Below is a small trained network, with its code and all its weights. Each question gives an input and a target symbol and asks what happens when units are switched off, that is, made to give their printed mean instead of their output.

import numpy as np


def w(rows, s, z=0):
    codes = np.array(rows[::2]) - 128.0
    scale = np.full(codes.shape[1], s)
    scale[-1] = z or s
    return codes * scale


def f(y):
    return np.maximum(y, 0)


def softmax(a):
    e = np.exp(a - a.max(-1, keepdims=True))
    return e / e.sum(-1, keepdims=True)


def log_softmax(a):
    a = a - a.max(-1, keepdims=True)
    return a - np.log(np.exp(a).sum(-1, keepdims=True))


def net(x, mask):
    ids = ['ΘΛΣαβδεζημξπτφψω'.index(c) for c in x.split()]
    T = len(ids)
    res = E[ids] + P[:T]
    u = 0
    for l in range(2):
        r = res
        for j in range(2):
            rows = slice(3 * j, 3 * j + 3)
            q, k, v = (r @ M[l][rows].T for M in (Q, K, V))
            z = softmax(np.where(np.tri(T) > 0, q @ k.T / 3**0.5, -1e9)) @ v
            o = O[l][rows]
            res = res + np.where(mask[u + j], z, o[:, -1]) @ o[:, :-1]
        u += 2
        y = f(res @ A[l][:, :-1].T + A[l][:, -1])
        res = res + np.where(mask[u : u + 4], y, B[l][:, -1]) @ B[l][:, :-1]
        u += 4
    return log_softmax(res[-1] @ U[:, :-1].T + U[:, -1])


Q, K, V, O, A, B = {}, {}, {}, {}, {}, {}
E = w([
[141,184,105,142],'Θ',
[137,207,222,164],'Λ',
[30,2,38,63],'Σ',
[177,79,157,124],'α',
[157,63,149,102],'β',
[102,25,174,169],'δ',
[46,77,233,123],'ε',
[161,147,128,159],'ζ',
[108,126,145,246],'η',
[112,126,59,68],'μ',
[171,86,157,135],'ξ',
[206,216,14,148],'π',
[184,147,160,168],'τ',
[30,63,65,126],'φ',
[42,111,82,193],'ψ',
[156,74,152,116],'ω',
],0.0088)
P = w([
[240,35,159,92],'0',
[3,139,44,166],'1',
[33,86,78,174],'2',
[84,94,97,135],'3',
[145,87,148,91],'4',
[159,92,153,101],'5',
[142,81,161,103],'6',
[185,116,157,100],'7',
[182,104,175,98],'8',
[136,110,139,147],'9',
[102,91,149,200],'10',
[89,82,136,210],'11',
],0.0032)
Q[0] = w([
[54,202,138,59],'L0H0',
[213,153,133,128],'L0H0',
[101,253,137,82],'L0H0',
[20,180,103,148],'L0H1',
[195,53,89,117],'L0H1',
[96,43,46,139],'L0H1',
],0.011)
K[0] = w([
[11,43,214,93],'L0H0',
[81,165,78,192],'L0H0',
[2,105,158,112],'L0H0',
[220,224,98,161],'L0H1',
[94,24,77,60],'L0H1',
[181,91,71,79],'L0H1',
],0.01)
V[0] = w([
[44,183,2,199],'L0H0',
[201,219,67,95],'L0H0',
[67,26,159,123],'L0H0',
[221,240,107,154],'L0H1',
[38,92,46,53],'L0H1',
[173,131,92,26],'L0H1',
],0.0065)
O[0] = w([
[101,250,47,230,118],'L0H0',
[184,116,25,125,78],'L0H0',
[57,138,210,108,181],'L0H0',
[255,120,100,125,4],'L0H1',
[50,139,25,118,184],'L0H1',
[127,42,56,55,99],'L0H1',
],0.0064,0.0023)
A[0] = w([
[200,190,199,129,132],'L0N0',
[102,73,141,228,227],'L0N1',
[97,50,55,47,255],'L0N2',
[109,94,139,255,237],'L0N3',
],0.006,0.0048)
B[0] = w([
[253,169,165,180,150],'L0N0',
[136,212,162,62,251],'L0N1',
[165,143,91,39,248],'L0N2',
[141,249,125,38,255],'L0N3',
],0.0055,0.006)
Q[1] = w([
[173,205,165,47],'L1H0',
[173,181,117,47],'L1H0',
[89,26,68,225],'L1H0',
[128,45,31,187],'L1H1',
[115,196,235,86],'L1H1',
[90,18,143,253],'L1H1',
],0.0066)
K[1] = w([
[154,82,121,90],'L1H0',
[162,76,136,108],'L1H0',
[122,179,122,170],'L1H0',
[109,103,70,104],'L1H1',
[151,151,164,145],'L1H1',
[135,138,7,139],'L1H1',
],0.013)
V[1] = w([
[29,142,88,106],'L1H0',
[125,227,184,198],'L1H0',
[128,3,227,150],'L1H0',
[186,77,64,71],'L1H1',
[72,2,136,8],'L1H1',
[50,113,55,37],'L1H1',
],0.008)
O[1] = w([
[55,130,121,96,154],'L1H0',
[186,255,176,85,2],'L1H0',
[162,96,211,107,118],'L1H0',
[170,115,96,185,35],'L1H1',
[134,134,202,192,98],'L1H1',
[91,198,135,214,63],'L1H1',
],0.01,0.0047)
A[1] = w([
[1,73,229,71,252],'L1N0',
[170,135,61,165,94],'L1N1',
[206,198,211,89,111],'L1N2',
[159,214,71,82,242],'L1N3',
],0.0036,0.0038)
B[1] = w([
[43,151,177,168,255],'L1N0',
[35,105,160,134,136],'L1N1',
[146,185,62,1,162],'L1N2',
[193,109,100,209,204],'L1N3',
],0.0031,0.0088)
U = w([
[172,152,92,168,160],'Θ',
[156,116,106,3,55],'Λ',
[21,47,70,176,92],'Σ',
[163,91,159,165,168],'α',
[138,58,162,181,169],'β',
[102,184,220,115,65],'δ',
[90,179,218,106,122],'ε',
[191,135,109,150,154],'ζ',
[119,232,106,93,114],'η',
[127,98,38,208,123],'μ',
[152,99,156,164,142],'ξ',
[183,167,51,211,254],'π',
[198,106,112,100,83],'τ',
[39,142,108,156,30],'φ',
[90,221,116,142,137],'ψ',
[116,51,162,187,134],'ω',
],0.0045,0.0061)

Each question gives the input, a string of symbols that net reads in full, and the target symbol t.
The units are the heads (3 rows each of Q, K, V and O) and the neurons (one row each of A and B). Each row of codes is followed by its name. A weight is (code - 128) times the scale printed after its matrix; where a second scale follows, it is the last column's (O, A, B and U).
mask holds one flag per unit, layer by layer, with each layer's heads first. A switched-off unit (its flag False) gives its mean, the last column of its rows in O or B, instead of its output. The means were averaged over made-up inputs and are rounded, as every weight is.
A unit's drop is (log p(t) with every unit on - log p(t) with that unit switched off) / (log p(t) with every unit on - log p(t) with every unit switched off).
The circuit of an input: a set's keep is (log p(t) with only the set's units on - log p(t) with every unit switched off) / (log p(t) with every unit on - log p(t) with every unit switched off). Starting from all 12 units, units are removed one at a time, each time the one whose removal leaves the highest keep (on an exact tie, the one counted first), for as long as the keep stays at least 0.8.
units of the circuit, in order: the units of the circuit, biggest drop first
most important unit: the unit with the biggest drop
k most important neurons: the k neurons with the biggest drops, biggest first
top k neurons in layer l: the k neurons of layer l with the biggest drops, biggest first
which heads matter: for each layer, one digit per head in row order, 1 if its drop is at least 0.15 and else 0, layers parted by /
drop when u is switched off: that unit's drop, to one decimal
input μ α ψ Σ, target Σ: most important unit : L1H0
input Σ α α μ, target Σ: which heads matter : 01 / 10
input δ ψ φ, target ε: units of the circuit, in order : (L0H0, L1H0, L1H1, L0H1)
input Σ β ε α α ψ Σ, target Σ: units of the circuit, in order : (L0H1, L1H0)
input Σ ζ ω μ ψ, target Σ: 3 most important neurons : (L0N2, L0N3, L0N1)
input η β Λ ξ, target Λ: units of the circuit, in order : (L1H1, L0H1, L0N0)
input Σ Θ δ ω η Λ β, target Λ: units of the circuit, in order : (L1H1, L0H1, L0N0)
input β φ Λ τ η Λ, target Λ: which heads matter : 01 / 01
input ε η ξ Θ, target ε: units of the circuit, in order : (L0H0, L1H0, L1H1)
input φ η τ τ Λ ψ, target Λ: units of the circuit, in order : (L1H1, L0H1, L0N0, L0N3)
input π μ α δ τ, target π: units of the circuit, in order : (L0H0, L1H0, L1H1)
input Λ ζ ξ ω, target Λ: units of the circuit, in order : (L0H1, L1H1, L0N0)
input μ ψ δ, target Σ: which heads matter : 11 / 10
input ε α φ ε η, target ε: most important unit : L0H0
input Σ ψ β, target Σ: units of the circuit, in order : (L1H0, L0H1)
input μ π ζ, target π: which heads matter : 10 / 01
input φ φ Λ ξ ψ ω, target Λ: which heads matter : 11 / 01
input ε δ ψ ψ, target ε: which heads matter : 10 / 11
input Σ Θ τ, target Σ: 2 most important neurons : (L0N2, L0N3)
input ψ ε τ Λ ψ, target η: most important unit : L1H0
input ψ φ ζ η, target η: top 2 neurons in layer 0 : (L0N3, L0N1)
input η Σ ζ ξ, target Λ: drop when L0H1 is switched off : 1.0
input π ξ δ, target π: drop when L0H1 is switched off : 0.1
input δ Λ π Λ ε, target Λ: top 2 neurons in layer 0 : (L0N0, L0N2)
input Σ Σ μ α ω, target Σ: drop when L1H0 is switched off : 0.8
input δ α Θ ψ ε β η ε, target ε: drop when L1H0 is switched off : 0.3
input δ ψ ψ ψ ψ, target ε: most important unit : L0H0
